Below is a small trained network, with its code and all its weights. Each question gives an input and a class and asks what happens when units are switched off, that is, made to give their printed mean instead of their output.

import numpy as np


def w(rows, s, z=0):
    codes = np.array(rows[::2]) - 128.0
    scale = np.full(codes.shape[1], s)
    scale[-1] = z or s
    return codes * scale


def norm(h):
    return h / np.sqrt((h * h).mean(-1, keepdims=True) + 1e-5)


def f(y):
    return y / 2 * (1 + np.tanh(0.7978845608 * (y + 0.044715 * y**3)))


def log_softmax(a):
    a = a - a.max(-1, keepdims=True)
    return a - np.log(np.exp(a).sum(-1, keepdims=True))


def net(x, mask):
    res = np.array(x, float).reshape(1, 7) / 4 @ E
    u = 0
    for l in range(4):
        y = f(norm(res) @ A[l][:, :-1].T + A[l][:, -1])
        res = res + np.where(mask[u : u + 10], y, B[l][:, -1]) @ B[l][:, :-1]
        u += 10
    return log_softmax(norm(res)[-1] @ U[:, :-1].T + U[:, -1])


A, B = {}, {}
E = w([
[172,23,179,134,133,193,145,152,190,100],'x0',
[147,131,129,77,67,154,124,184,58,63],'x1',
[124,225,172,166,147,97,89,243,223,66],'x2',
[239,227,225,57,132,175,165,79,149,194],'x3',
[3,142,174,89,55,197,126,103,172,135],'x4',
[142,129,126,130,131,181,4,105,127,148],'x5',
[128,129,123,128,127,129,127,118,137,114],'x6',
],0.0021)
A[0] = w([
[107,148,127,151,143,126,254,130,124,93,45],'0.n1',
[132,131,142,153,108,126,145,118,117,116,70],'0.n2',
[118,119,147,97,150,110,137,123,126,116,56],'0.n3',
[103,121,115,178,174,124,149,121,178,217,37],'0.n4',
[140,136,136,156,141,189,43,109,109,127,7],'0.n5',
[145,139,113,90,86,176,134,195,58,92,38],'0.n6',
[122,133,131,112,159,138,136,112,126,100,101],'0.n7',
[141,141,126,139,147,172,30,85,119,98,11],'0.n8',
[126,124,119,120,139,120,125,122,151,145,1],'0.n9',
[123,140,110,168,172,142,135,91,175,155,48],'0.n10',
],0.0062,0.0018)
B[0] = w([
[153,75,116,36,67,48,97,205,149,196,237],'0.n1',
[133,117,141,103,118,135,101,148,117,126,90],'0.n2',
[136,114,151,118,102,142,97,161,108,131,83],'0.n3',
[142,115,187,83,68,87,88,104,70,3,217],'0.n4',
[137,102,115,53,79,55,158,194,126,158,197],'0.n5',
[129,108,215,130,115,65,62,18,147,38,246],'0.n6',
[132,123,121,132,121,128,118,126,151,136,109],'0.n7',
[143,97,101,79,99,55,158,171,184,177,212],'0.n8',
[135,121,178,104,107,184,66,152,74,89,59],'0.n9',
[135,122,178,98,103,119,74,92,127,52,168],'0.n10',
],0.0056,0.0012)
A[1] = w([
[56,143,158,135,83,165,138,127,133,150,98],'1.n1',
[145,103,98,129,95,174,140,95,97,139,55],'1.n2',
[188,130,114,187,143,109,127,139,86,133,61],'1.n3',
[155,168,157,88,150,169,156,129,114,141,56],'1.n4',
[156,62,161,150,129,183,145,151,162,115,129],'1.n5',
[144,176,119,142,112,163,115,189,147,85,68],'1.n6',
[101,186,112,153,122,115,134,116,84,150,8],'1.n7',
[143,120,117,133,122,169,2,141,117,177,24],'1.n8',
[136,101,105,101,123,161,150,113,68,134,83],'1.n9',
[75,99,104,144,159,139,118,163,95,106,65],'1.n10',
],0.0082,0.0015)
B[1] = w([
[250,73,75,100,235,128,108,179,129,70,228],'1.n1',
[73,144,166,152,197,78,140,136,167,128,165],'1.n2',
[118,89,117,39,161,210,116,150,183,67,176],'1.n3',
[153,108,75,231,38,151,128,117,166,115,207],'1.n4',
[89,255,35,95,123,65,75,108,31,160,255],'1.n5',
[81,86,189,169,223,68,130,86,142,200,217],'1.n6',
[100,193,91,94,121,116,64,125,54,177,145],'1.n7',
[139,80,169,110,91,75,249,182,60,90,124],'1.n8',
[126,145,192,187,190,70,90,169,192,163,184],'1.n9',
[195,164,113,186,41,161,139,87,204,165,193],'1.n10',
],0.0062,0.0019)
A[2] = w([
[135,89,177,143,123,151,123,84,113,51,70],'2.n1',
[60,65,87,217,111,171,135,170,82,90,34],'2.n2',
[47,103,211,200,210,151,159,132,126,179,8],'2.n3',
[108,107,90,227,52,195,168,120,166,128,55],'2.n4',
[144,91,76,96,222,254,150,165,111,74,5],'2.n5',
[126,137,127,131,128,157,204,128,102,93,34],'2.n6',
[184,180,192,165,89,237,204,100,110,161,73],'2.n7',
[124,110,183,156,120,130,118,62,66,45,82],'2.n8',
[137,51,125,122,156,151,184,43,67,179,59],'2.n9',
[116,150,182,132,128,171,137,144,145,126,86],'2.n10',
],0.0061,0.0011)
B[2] = w([
[132,192,120,87,120,106,117,86,152,99,195],'2.n1',
[253,144,180,188,97,79,94,135,96,141,111],'2.n2',
[97,180,165,137,204,84,150,125,232,192,225],'2.n3',
[186,113,91,217,65,144,104,100,151,142,208],'2.n4',
[178,99,60,44,211,198,129,130,191,111,203],'2.n5',
[183,129,175,113,173,86,78,143,64,192,17],'2.n6',
[167,67,58,249,68,120,59,124,125,112,183],'2.n7',
[116,173,166,96,89,140,105,82,190,87,245],'2.n8',
[132,152,182,165,131,76,102,233,135,60,77],'2.n9',
[144,97,78,136,175,24,126,143,55,68,74],'2.n10',
],0.0061,0.0013)
A[3] = w([
[164,112,129,227,95,191,138,123,90,121,85],'3.n1',
[35,206,94,140,120,218,123,124,2,162,55],'3.n2',
[170,169,185,122,131,169,150,135,106,132,6],'3.n3',
[104,154,120,161,132,168,169,132,71,113,99],'3.n4',
[78,110,108,139,120,131,117,132,136,111,104],'3.n5',
[121,127,170,145,138,182,85,109,111,161,75],'3.n6',
[127,61,124,120,139,127,147,60,74,153,32],'3.n7',
[118,58,156,117,94,137,164,161,119,164,90],'3.n8',
[77,138,223,204,195,129,176,178,127,132,56],'3.n9',
[123,60,168,87,59,113,208,202,93,149,45],'3.n10',
],0.0067,0.0011)
B[3] = w([
[159,142,90,174,99,113,117,129,146,149,233],'3.n1',
[103,195,63,93,155,119,111,86,68,168,176],'3.n2',
[104,67,97,172,145,86,83,133,98,86,70],'3.n3',
[165,142,138,105,150,100,104,126,108,137,56],'3.n4',
[254,163,194,99,155,125,161,101,110,177,133],'3.n5',
[134,128,96,138,116,59,167,146,141,83,82],'3.n6',
[136,185,144,133,125,108,130,210,163,83,75],'3.n7',
[123,137,119,84,112,106,119,141,135,137,149],'3.n8',
[93,123,150,151,177,102,119,115,156,167,252],'3.n9',
[113,101,113,76,82,98,152,140,168,189,252],'3.n10',
],0.009,0.0017)
U = w([
[197,117,87,255,58,139,108,127,143,140,131],'0',
[114,146,109,92,126,123,116,92,180,152,253],'1',
[73,132,202,182,219,86,137,142,169,171,114],'2',
[116,71,141,57,58,84,164,197,116,173,111],'3',
[118,148,206,109,88,129,99,78,117,26,105],'4',
[168,83,87,85,208,220,136,165,128,83,101],'5',
[90,196,81,123,140,132,119,120,3,166,96],'6',
[80,107,171,178,116,217,204,154,40,112,23],'7',
],0.0074,0.0055)

Each question gives the input, the list of numbers given to net, and the class t.
The units are the neurons (one row each of A and B). Each row of codes is followed by its name. A weight is (code - 128) times the scale printed after its matrix; where a second scale follows, it is the last column's (A, B and U).
mask holds one flag per neuron, layer by layer. A switched-off neuron (its flag False) gives its mean, the last column of its row in B, instead of its output. The means were averaged over made-up inputs and are rounded, as every weight is.
A unit's drop is (log p(t) with every unit on - log p(t) with that unit switched off) / (log p(t) with every unit on - log p(t) with every unit switched off).
The circuit of an input: a set's keep is (log p(t) with only the set's units on - log p(t) with every unit switched off) / (log p(t) with every unit on - log p(t) with every unit switched off). Starting from the 12 units with the biggest drops (on a tie, the unit counted first), units are removed one at a time, each time the one whose removal leaves the highest keep (on an exact tie, the one counted first), for as long as the keep stays at least 0.8.
circuit, biggest first: the units of the circuit, biggest drop first
top k neurons: the k neurons with the biggest drops, biggest first
top k neurons in layer l: the k neurons of layer l with the biggest drops, biggest first
input [-2,2,5,-7,0,-6,2], class 0: circuit, biggest first => (1.n10; 2.n4)
input [5,8,5,4,4,8,-4], class 3: top neuron => (0.n5)
input [-8,-4,-1,8,-3,-6,6], class 0: circuit, biggest first => (1.n4; 1.n5; 2.n7)
input [-6,-1,-3,0,5,5,0], class 6: top 2 neurons in layer 1 => (1.n7; 1.n3)
input [-6,-4,-1,-2,-1,0,5], class 6: top 2 neurons => (1.n7; 0.n6)
input [3,-6,-8,5,6,4,4], class 2: top 3 neurons => (1.n2; 0.n6; 1.n9)
input [-8,-6,1,7,2,0,-2], class 6: top 3 neurons => (1.n7; 3.n2; 1.n10)
input [-8,1,4,-8,0,-2,-1], class 0: circuit, biggest first => (1.n10; 2.n4)
input [1,-6,5,-2,-2,-5,-3], class 4: top 4 neurons => (0.n4; 0.n10; 0.n8; 0.n5)
input [-1,-7,-2,4,7,0,-1], class 4: top 2 neurons => (0.n4; 0.n10)
input [-6,1,-7,1,-4,0,2], class 2: circuit, biggest first => (1.n9; 1.n2)
input [-8,0,-7,-8,-2,5,-4], class 0: circuit, biggest first => (1.n5; 2.n2)
input [4,2,-3,6,-7,-2,4], class 5: circuit, biggest first => (1.n3; 2.n5)
input [1,1,-8,7,6,-5,-2], class 2: top 4 neurons => (1.n2; 1.n9; 1.n10; 2.n3)
input [6,4,5,5,7,-5,2], class 5: top 2 neurons => (1.n1; 1.n7)
input [-8,4,3,-4,-5,8,1], class 3: top 2 neurons => (1.n8; 1.n5)
input [-1,8,-2,-1,-3,-4,2], class 4: circuit, biggest first => (0.n6)
input [7,0,-6,0,-4,6,-2], class 6: top 3 neurons => (1.n5; 0.n1; 1.n6)
input [6,8,-1,-5,-2,6,-4], class 4: top 2 neurons => (0.n6; 0.n1)
input [5,3,8,4,-4,-8,-3], class 2: top 3 neurons => (1.n6; 0.n5; 0.n8)
input [-5,4,8,-7,2,-4,2], class 2: circuit, biggest first => (1.n6; 3.n9)
input [0,-7,-7,6,-1,2,3], class 2: circuit, biggest first => (2.n9)
input [7,4,5,0,8,5,3], class 5: circuit, biggest first => (1.n1; 2.n5)
input [-2,-8,-2,7,2,-3,-4], class 4: circuit, biggest first => (0.n4; 0.n10)
